Below are the code and all the weights of a small trained network. Each question names an input and a target symbol and asks about switching units off, where a switched-off unit gives its printed mean instead of its output.

import numpy as np


def w(rows, s, z=0):
    codes = np.array(rows[::2]) - 128.0
    scale = np.full(codes.shape[1], s)
    scale[-1] = z or s
    return codes * scale


def f(y):
    return np.maximum(y, 0)


def softmax(a):
    e = np.exp(a - a.max(-1, keepdims=True))
    return e / e.sum(-1, keepdims=True)


def log_softmax(a):
    a = a - a.max(-1, keepdims=True)
    return a - np.log(np.exp(a).sum(-1, keepdims=True))


def net(x, mask):
    ids = ['Γαβδεζσ'.index(c) for c in x.split()]
    T = len(ids)
    res = E[ids] + P[:T]
    r = res
    for j in range(3):
        rows = slice(3 * j, 3 * j + 3)
        q, k, v = (r @ M[0][rows].T for M in (Q, K, V))
        z = softmax(np.where(np.tri(T) > 0, q @ k.T / 3**0.5, -1e9)) @ v
        o = O[0][rows]
        res = res + np.where(mask[j], z, o[:, -1]) @ o[:, :-1]
    y = f(res @ A[0][:, :-1].T + A[0][:, -1])
    res = res + np.where(mask[3:11], y, B[0][:, -1]) @ B[0][:, :-1]
    return log_softmax(res[-1] @ U[:, :-1].T + U[:, -1])


Q, K, V, O, A, B = {}, {}, {}, {}, {}, {}
E = w([
[137,222,159,94],'Γ',
[50,49,110,177],'α',
[91,209,112,89],'β',
[151,95,155,85],'δ',
[148,110,252,138],'ε',
[130,82,151,216],'ζ',
[159,144,97,138],'σ',
],0.017)
P = w([
[112,255,117,95],'0',
[124,119,95,94],'1',
[105,101,139,94],'2',
[106,70,133,98],'3',
[143,93,128,147],'4',
[107,59,175,109],'5',
[116,150,139,140],'6',
],0.0098)
Q[0] = w([
[105,160,117,101],'head 1',
[82,141,74,150],'head 1',
[130,189,133,95],'head 1',
[219,142,167,202],'head 2',
[116,144,106,172],'head 2',
[117,134,33,83],'head 2',
[71,77,109,99],'head 3',
[119,211,106,129],'head 3',
[100,161,1,160],'head 3',
],0.012)
K[0] = w([
[96,82,202,112],'head 1',
[167,21,139,73],'head 1',
[89,73,199,180],'head 1',
[153,171,32,179],'head 2',
[119,119,99,46],'head 2',
[169,254,210,63],'head 2',
[130,120,20,212],'head 3',
[83,50,85,126],'head 3',
[210,15,133,120],'head 3',
],0.0094)
V[0] = w([
[39,84,195,190],'head 1',
[251,155,124,101],'head 1',
[210,59,145,139],'head 1',
[6,119,78,97],'head 2',
[123,101,49,229],'head 2',
[87,232,192,169],'head 2',
[205,98,212,101],'head 3',
[98,154,218,151],'head 3',
[77,48,175,35],'head 3',
],0.012)
O[0] = w([
[111,10,50,237,43],'head 1',
[131,82,184,48,193],'head 1',
[43,74,105,98,62],'head 1',
[175,192,108,211,126],'head 2',
[106,133,57,64,3],'head 2',
[189,43,98,94,145],'head 2',
[90,73,189,98,151],'head 3',
[223,2,166,203,182],'head 3',
[48,135,189,161,135],'head 3',
],0.0098,0.0047)
A[0] = w([
[141,156,45,116,192],'neuron 1',
[112,191,152,92,184],'neuron 2',
[111,98,79,123,3],'neuron 3',
[255,132,109,124,40],'neuron 4',
[192,114,144,116,80],'neuron 5',
[105,135,67,167,159],'neuron 6',
[230,94,164,147,155],'neuron 7',
[110,146,58,122,11],'neuron 8',
],0.0084,0.0051)
B[0] = w([
[60,176,159,192,162],'neuron 1',
[59,129,142,103,204],'neuron 2',
[219,164,165,198,131],'neuron 3',
[112,74,85,104,203],'neuron 4',
[198,104,201,96,187],'neuron 5',
[142,152,195,88,155],'neuron 6',
[123,195,2,149,249],'neuron 7',
[128,96,181,160,134],'neuron 8',
],0.0074,0.011)
U = w([
[183,95,158,145,47],'Γ',
[100,124,117,186,134],'α',
[131,139,90,142,1],'β',
[111,119,253,148,200],'δ',
[172,27,206,181,1],'ε',
[135,88,123,161,103],'ζ',
[98,153,144,104,192],'σ',
],0.011,0.005)

Each question gives the input, a string of symbols that net reads in full, and the target symbol t.
The units are the heads (3 rows each of Q, K, V and O) and the neurons (one row each of A and B). Each row of codes is followed by its name. A weight is (code - 128) times the scale printed after its matrix; where a second scale follows, it is the last column's (O, A, B and U).
mask holds one flag per unit, heads first, then neurons. A switched-off unit (its flag False) gives its mean, the last column of its rows in O or B, instead of its output. The means were averaged over made-up inputs and are rounded, as every weight is.
A unit's drop is (log p(t) with every unit on - log p(t) with that unit switched off) / (log p(t) with every unit on - log p(t) with every unit switched off).
The circuit of an input: a set's keep is (log p(t) with only the set's units on - log p(t) with every unit switched off) / (log p(t) with every unit on - log p(t) with every unit switched off). Starting from all 11 units, units are removed one at a time, each time the one whose removal leaves the highest keep (on an exact tie, the one counted first), for as long as the keep stays at least 0.8.
circuit, biggest first: the units of the circuit, biggest drop first
unit that matters most: the unit with the biggest drop
k most important neurons: the k neurons with the biggest drops, biggest first
which heads matter: for each layer, one digit per head in row order, 1 if its drop is at least 0.15 and else 0, layers parted by /
input β Γ σ δ δ, target β: unit that matters most : neuron 7
input Γ δ δ δ δ β, target δ: which heads matter : 001
input σ δ δ δ ε, target σ: which heads matter : 101
input Γ σ δ σ δ ε, target Γ: circuit, biggest first : [head 3; neuron 7]
input σ α ζ, target σ: which heads matter : 111
input Γ Γ β δ, target Γ: which heads matter : 101
input δ α α δ σ α, target σ: which heads matter : 011
input β β ζ Γ ζ δ, target β: circuit, biggest first : [head 3; neuron 7]
input σ δ δ, target σ: circuit, biggest first : [head 3; head 1]
input Γ Γ σ, target Γ: which heads matter : 110
input ζ ε α, target ε: circuit, biggest first : [head 1; neuron 7]
input α Γ ε ε α β ε, target α: circuit, biggest first : [head 1; head 2]
input ε σ σ δ, target ε: which heads matter : 011
input Γ δ δ, target Γ: which heads matter : 101
input α ε δ, target α: circuit, biggest first : [head 1]
input δ δ δ α, target δ: circuit, biggest first : [neuron 7; head 3]
input ε α α δ σ α ε, target ε: which heads matter : 101
input α β ζ σ α σ ε, target α: which heads matter : 100
input σ δ ζ Γ β ε, target σ: circuit, biggest first : [head 3; head 2]
input ε Γ σ, target ε: most important neuron : [neuron 5]
input β σ ε ζ σ ζ, target β: circuit, biggest first : [head 3; neuron 7]
